Below are the code and all the weights of a small trained network. Each question names an input and a class and asks about switching units off, where a switched-off unit gives its printed mean instead of its output.

import numpy as np


def w(rows, s, z=0):
    codes = np.array(rows[::2]) - 128.0
    scale = np.full(codes.shape[1], s)
    scale[-1] = z or s
    return codes * scale


def norm(h):
    return h / np.sqrt((h * h).mean(-1, keepdims=True) + 1e-5)


def f(y):
    return np.maximum(y, 0)


def log_softmax(a):
    a = a - a.max(-1, keepdims=True)
    return a - np.log(np.exp(a).sum(-1, keepdims=True))


def net(x, mask):
    res = np.array(x, float).reshape(1, 7) / 4 @ E
    u = 0
    for l in range(4):
        y = f(norm(res) @ A[l][:, :-1].T + A[l][:, -1])
        res = res + np.where(mask[u : u + 11], y, B[l][:, -1]) @ B[l][:, :-1]
        u += 11
    return log_softmax(norm(res)[-1] @ U[:, :-1].T + U[:, -1])


A, B = {}, {}
E = w([
[149,59,91,143,196,49,59],'x0',
[188,2,214,44,153,125,142],'x1',
[166,101,158,50,114,197,151],'x2',
[129,115,164,229,105,112,173],'x3',
[58,82,147,109,175,160,112],'x4',
[51,107,119,102,69,103,228],'x5',
[149,122,205,83,65,73,115],'x6',
],0.0038)
A[0] = w([
[147,76,53,156,199,154,89,2],'0.n1',
[126,71,115,103,123,194,190,46],'0.n2',
[97,140,91,155,99,174,113,89],'0.n3',
[251,167,85,132,127,156,128,72],'0.n4',
[161,50,143,201,202,134,100,122],'0.n5',
[119,182,94,165,151,129,138,100],'0.n6',
[91,221,56,209,135,166,140,181],'0.n7',
[70,138,138,238,110,166,160,20],'0.n8',
[142,100,135,100,150,174,205,11],'0.n9',
[139,178,182,179,125,203,160,45],'0.n10',
[145,85,118,196,98,70,199,124],'0.n11',
],0.013,0.0012)
B[0] = w([
[69,142,172,125,176,177,55,195],'0.n1',
[110,112,91,73,91,80,165,180],'0.n2',
[119,133,178,161,134,87,135,173],'0.n3',
[213,123,149,125,107,208,125,196],'0.n4',
[110,169,109,191,142,48,79,204],'0.n5',
[120,140,125,119,136,79,153,183],'0.n6',
[170,144,115,164,108,8,181,253],'0.n7',
[235,109,136,83,136,187,149,205],'0.n8',
[95,135,91,81,99,105,182,173],'0.n9',
[64,40,159,182,129,198,109,190],'0.n10',
[148,126,160,180,136,82,200,186],'0.n11',
],0.016,0.011)
A[1] = w([
[119,92,160,120,201,92,157,120],'1.n1',
[99,137,129,161,117,110,164,96],'1.n2',
[195,114,144,119,145,154,148,49],'1.n3',
[56,154,140,153,150,232,58,94],'1.n4',
[125,123,131,7,76,158,75,158],'1.n5',
[146,143,129,117,145,208,2,212],'1.n6',
[47,59,77,58,99,172,126,104],'1.n7',
[93,131,155,134,150,26,130,131],'1.n8',
[102,165,110,149,85,83,165,42],'1.n9',
[221,194,62,67,130,172,119,9],'1.n10',
[51,110,69,53,131,194,148,65],'1.n11',
],0.011,0.0014)
B[1] = w([
[156,178,113,165,42,126,95,188],'1.n1',
[137,143,114,128,74,78,71,179],'1.n2',
[77,70,233,151,86,149,127,172],'1.n3',
[48,123,77,234,150,161,44,172],'1.n4',
[122,163,108,16,102,151,189,166],'1.n5',
[90,227,166,86,190,132,2,195],'1.n6',
[26,140,67,106,144,190,224,174],'1.n7',
[106,207,65,141,62,103,165,254],'1.n8',
[154,174,103,162,141,82,126,201],'1.n9',
[162,165,251,56,140,84,185,147],'1.n10',
[63,146,69,64,164,211,190,163],'1.n11',
],0.013,0.009)
A[2] = w([
[165,99,59,106,166,54,146,101],'2.n1',
[161,72,102,104,198,78,112,60],'2.n2',
[154,87,110,105,136,110,110,113],'2.n3',
[162,130,78,121,200,24,143,7],'2.n4',
[143,96,116,118,140,115,111,99],'2.n5',
[109,78,88,130,219,119,4,107],'2.n6',
[204,157,26,102,90,155,75,112],'2.n7',
[175,106,74,112,154,132,113,89],'2.n8',
[160,71,78,105,153,74,107,75],'2.n9',
[164,130,87,115,182,115,150,78],'2.n10',
[164,109,64,115,188,20,142,50],'2.n11',
],0.012,0.0022)
B[2] = w([
[120,171,125,170,114,114,98,224],'2.n1',
[120,172,97,148,157,140,158,128],'2.n2',
[131,111,120,147,119,128,117,128],'2.n3',
[99,132,94,92,97,24,123,250],'2.n4',
[136,144,126,148,136,145,131,128],'2.n5',
[106,130,95,212,156,254,26,225],'2.n6',
[20,99,165,193,110,184,196,162],'2.n7',
[118,74,128,118,83,151,71,128],'2.n8',
[141,173,122,158,97,177,133,138],'2.n9',
[85,138,145,126,80,150,98,145],'2.n10',
[143,157,79,134,134,33,128,255],'2.n11',
],0.016,0.006)
A[3] = w([
[145,98,115,111,134,129,119,116],'3.n1',
[246,92,119,108,126,147,176,46],'3.n2',
[180,70,96,95,162,131,96,81],'3.n3',
[209,45,117,131,152,143,152,4],'3.n4',
[232,130,83,108,169,136,192,95],'3.n5',
[139,97,112,114,154,119,122,102],'3.n6',
[165,106,75,131,181,158,62,58],'3.n7',
[191,51,119,169,126,154,123,93],'3.n8',
[130,124,127,125,130,127,127,109],'3.n9',
[121,81,78,89,154,167,177,77],'3.n10',
[173,143,77,87,163,143,151,58],'3.n11',
],0.012,0.002)
B[3] = w([
[125,134,140,135,146,126,127,129],'3.n1',
[107,9,123,157,212,187,110,249],'3.n2',
[85,99,149,143,169,129,148,128],'3.n3',
[190,113,185,183,82,196,140,185],'3.n4',
[8,92,134,158,103,163,73,248],'3.n5',
[126,108,97,130,122,131,110,128],'3.n6',
[44,67,86,186,223,135,115,253],'3.n7',
[191,60,68,164,113,128,178,205],'3.n8',
[125,130,129,123,122,128,126,128],'3.n9',
[70,111,62,66,130,192,139,244],'3.n10',
[82,75,134,148,127,156,96,173],'3.n11',
],0.013,0.0026)
U = w([
[54,119,67,32,121,190,200,151],'0',
[185,142,211,34,157,153,98,84],'1',
[196,65,97,61,174,121,97,2],'2',
[147,167,91,171,84,4,158,174],'3',
[202,27,172,176,107,164,172,122],'4',
[87,156,119,166,190,183,13,143],'5',
],0.011,0.0068)

Each question gives the input, the list of numbers given to net, and the class t.
The units are the neurons (one row each of A and B). Each row of codes is followed by its name. A weight is (code - 128) times the scale printed after its matrix; where a second scale follows, it is the last column's (A, B and U).
mask holds one flag per neuron, layer by layer. A switched-off neuron (its flag False) gives its mean, the last column of its row in B, instead of its output. The means were averaged over made-up inputs and are rounded, as every weight is.
A unit's drop is (log p(t) with every unit on - log p(t) with that unit switched off) / (log p(t) with every unit on - log p(t) with every unit switched off).
The circuit of an input: a set's keep is (log p(t) with only the set's units on - log p(t) with every unit switched off) / (log p(t) with every unit on - log p(t) with every unit switched off). Starting from the 12 units with the biggest drops (on a tie, the unit counted first), units are removed one at a time, each time the one whose removal leaves the highest keep (on an exact tie, the one counted first), for as long as the keep stays at least 0.8.
circuit, biggest first: the units of the circuit, biggest drop first
most important unit: the unit with the biggest drop
k most important neurons: the k neurons with the biggest drops, biggest first
top k neurons in layer l: the k neurons of layer l with the biggest drops, biggest first
input [6,7,0,5,2,-8,5], class 5: circuit, biggest first => (0.n7)
input [1,0,-1,-7,2,-5,5], class 5: top 2 neurons in layer 0 => (0.n7 0.n8)
input [7,-6,3,-1,-8,-3,2], class 1: circuit, biggest first => (0.n4 1.n10 0.n11 0.n5)
input [-6,3,1,-7,-7,-7,-6], class 1: circuit, biggest first => (0.n4 1.n10)
input [-1,6,7,6,5,0,-2], class 0: circuit, biggest first => (0.n7 0.n9)
input [-7,-1,-7,8,2,2,1], class 4: circuit, biggest first => (0.n8 0.n10)
input [4,6,5,0,1,8,3], class 0: circuit, biggest first => (0.n7 0.n5)
input [1,2,0,5,-6,-4,0], class 4: 2 most important neurons => (0.n4 0.n11)
input [-6,-2,-5,2,5,-5,3], class 4: top 2 neurons in layer 0 => (0.n8 0.n10)
input [2,-5,2,5,-4,-4,4], class 4: 2 most important neurons => (0.n4 0.n5)
input [2,-5,4,6,5,0,2], class 4: top 2 neurons in layer 0 => (0.n8 0.n10)
input [-2,-7,4,5,1,5,5], class 4: 2 most important neurons => (0.n8 0.n5)
input [5,-6,4,-1,7,-5,-1], class 5: top 2 neurons in layer 0 => (0.n1 0.n11)
input [-3,-4,-2,7,-7,7,7], class 4: 2 most important neurons => (0.n8 0.n5)
input [2,2,-6,-3,2,-7,-8], class 5: most important unit => 0.n1
input [4,3,-8,8,7,-8,-2], class 5: 3 most important neurons => (0.n1 0.n7 2.n6)
input [-7,-1,7,7,1,-8,4], class 5: top 3 neurons in layer 0 => (0.n7 0.n10 0.n11)
input [1,4,-7,0,-4,-2,-3], class 5: 4 most important neurons => (0.n1 0.n7 0.n2 0.n9)
input [-3,-5,6,7,2,-7,-4], class 4: top 3 neurons in layer 0 => (0.n8 0.n10 0.n7)
input [-2,-1,4,6,-5,-6,4], class 5: 2 most important neurons => (0.n7 0.n10)
